Below is a small trained network, with its code and all its weights. Each question gives an input and a class and asks what happens when units are switched off, that is, made to give their printed mean instead of their output.

import numpy as np


def w(rows, s, z=0):
    codes = np.array(rows[::2]) - 128.0
    scale = np.full(codes.shape[1], s)
    scale[-1] = z or s
    return codes * scale


def f(y):
    return np.maximum(y, 0)


def log_softmax(a):
    a = a - a.max(-1, keepdims=True)
    return a - np.log(np.exp(a).sum(-1, keepdims=True))


def net(x, mask):
    res = np.array(x, float).reshape(1, 3) / 4 @ E
    y = f(res @ A[0][:, :-1].T + A[0][:, -1])
    res = res + np.where(mask, y, B[0][:, -1]) @ B[0][:, :-1]
    return log_softmax(res[-1] @ U[:, :-1].T + U[:, -1])


A, B = {}, {}
E = w([
[168,180,53,170,46,117,163,192,204],'x0',
[180,250,121,34,109,87,132,56,105],'x1',
[209,140,157,155,147,209,254,76,142],'x2',
],0.0081)
A[0] = w([
[121,155,58,160,35,127,150,168,176,76],'n1',
[71,102,212,93,238,147,105,50,14,62],'n2',
[194,118,180,155,119,186,220,38,162,47],'n3',
[70,116,102,72,85,37,49,179,61,3],'n4',
[172,187,133,32,117,95,117,76,116,18],'n5',
[164,182,35,141,65,125,133,154,195,71],'n6',
[170,121,130,136,94,207,231,82,128,109],'n7',
[154,201,103,37,118,85,131,91,98,97],'n8',
[157,201,129,45,101,94,132,90,85,31],'n9',
[85,83,234,60,230,157,77,55,44,6],'n10',
[148,173,62,166,13,125,155,193,204,5],'n11',
[71,1,114,224,155,189,130,173,157,46],'n12',
[240,121,176,135,164,228,209,120,160,47],'n13',
[68,27,142,214,143,188,121,193,139,10],'n14',
[157,188,129,47,82,93,125,52,123,91],'n15',
[38,119,85,96,97,60,53,138,143,57],'n16',
[98,118,76,89,71,57,85,187,154,120],'n17',
],0.0057,0.0045)
B[0] = w([
[177,134,68,110,176,196,107,132,191,206],'n1',
[174,173,55,85,219,220,80,142,200,254],'n2',
[85,190,189,178,107,130,75,207,41,210],'n3',
[107,172,140,132,99,153,89,253,48,207],'n4',
[186,92,141,68,91,82,149,209,159,194],'n5',
[178,158,49,111,200,211,103,144,209,211],'n6',
[58,181,166,175,100,124,103,186,93,215],'n7',
[146,64,170,84,72,75,179,152,162,221],'n8',
[194,71,169,74,98,74,185,207,160,197],'n9',
[195,159,89,107,194,196,93,171,192,242],'n10',
[178,139,72,92,180,206,107,163,159,214],'n11',
[201,66,197,75,94,51,221,191,170,240],'n12',
[87,203,167,173,70,131,91,236,79,214],'n13',
[179,86,161,59,81,72,216,225,142,218],'n14',
[173,70,157,53,74,36,182,145,165,219],'n15',
[87,178,168,129,76,132,97,232,70,208],'n16',
[65,192,150,170,116,124,94,177,90,216],'n17',
],0.0067,0.006)
U = w([
[162,64,163,101,86,60,203,155,160,96],'0',
[157,163,57,123,200,225,98,135,185,84],'1',
[76,208,167,170,84,140,93,169,12,82],'2',
[95,133,120,159,121,109,132,85,135,254],'3',
[119,100,100,171,125,108,131,61,85,84],'4',
],0.011,0.015)

Each question gives the input, the list of numbers given to net, and the class t.
The units are the neurons (one row each of A and B). Each row of codes is followed by its name. A weight is (code - 128) times the scale printed after its matrix; where a second scale follows, it is the last column's (A, B and U).
mask holds one flag per neuron, in row order. A switched-off neuron (its flag False) gives its mean, the last column of its row in B, instead of its output. The means were averaged over made-up inputs and are rounded, as every weight is.
A unit's drop is (log p(t) with every unit on - log p(t) with that unit switched off) / (log p(t) with every unit on - log p(t) with every unit switched off).
The circuit of an input: a set's keep is (log p(t) with only the set's units on - log p(t) with every unit switched off) / (log p(t) with every unit on - log p(t) with every unit switched off). Starting from the 12 units with the biggest drops (on a tie, the unit counted first), units are removed one at a time, each time the one whose removal leaves the highest keep (on an exact tie, the one counted first), for as long as the keep stays at least 0.8.
units of the circuit, in order: the units of the circuit, biggest drop first
k most important neurons: the k neurons with the biggest drops, biggest first
drop when u is switched off: that unit's drop, to one decimal
input [-8,-8,-8], class 0: 3 most important neurons => n12, n14, n6
input [-8,-8,-6], class 0: 3 most important neurons => n12, n14, n6
input [-3,3,4], class 2: units of the circuit, in order => n3, n13
input [1,0,3], class 3: 3 most important neurons => n4, n16, n17
input [-6,-5,-4], class 1: 2 most important neurons => n2, n10
input [-8,6,-1], class 1: 3 most important neurons => n2, n10, n12
input [1,7,-6], class 0: 3 most important neurons => n15, n8, n9
input [2,1,0], class 3: 2 most important neurons => n2, n10
input [2,-2,-1], class 3: most important neuron => n2
input [-5,4,7], class 2: 3 most important neurons => n3, n13, n7
input [1,1,3], class 3: 3 most important neurons => n4, n16, n17
input [-3,0,4], class 2: drop when n3 is switched off => 0.2
input [-8,-6,-8], class 1: drop when n11 is switched off => -0.1
input [-7,4,-2], class 1: drop when n2 is switched off => 0.5
input [-7,-4,-6], class 1: drop when n10 is switched off => 0.6
input [5,2,2], class 1: most important neuron => n6
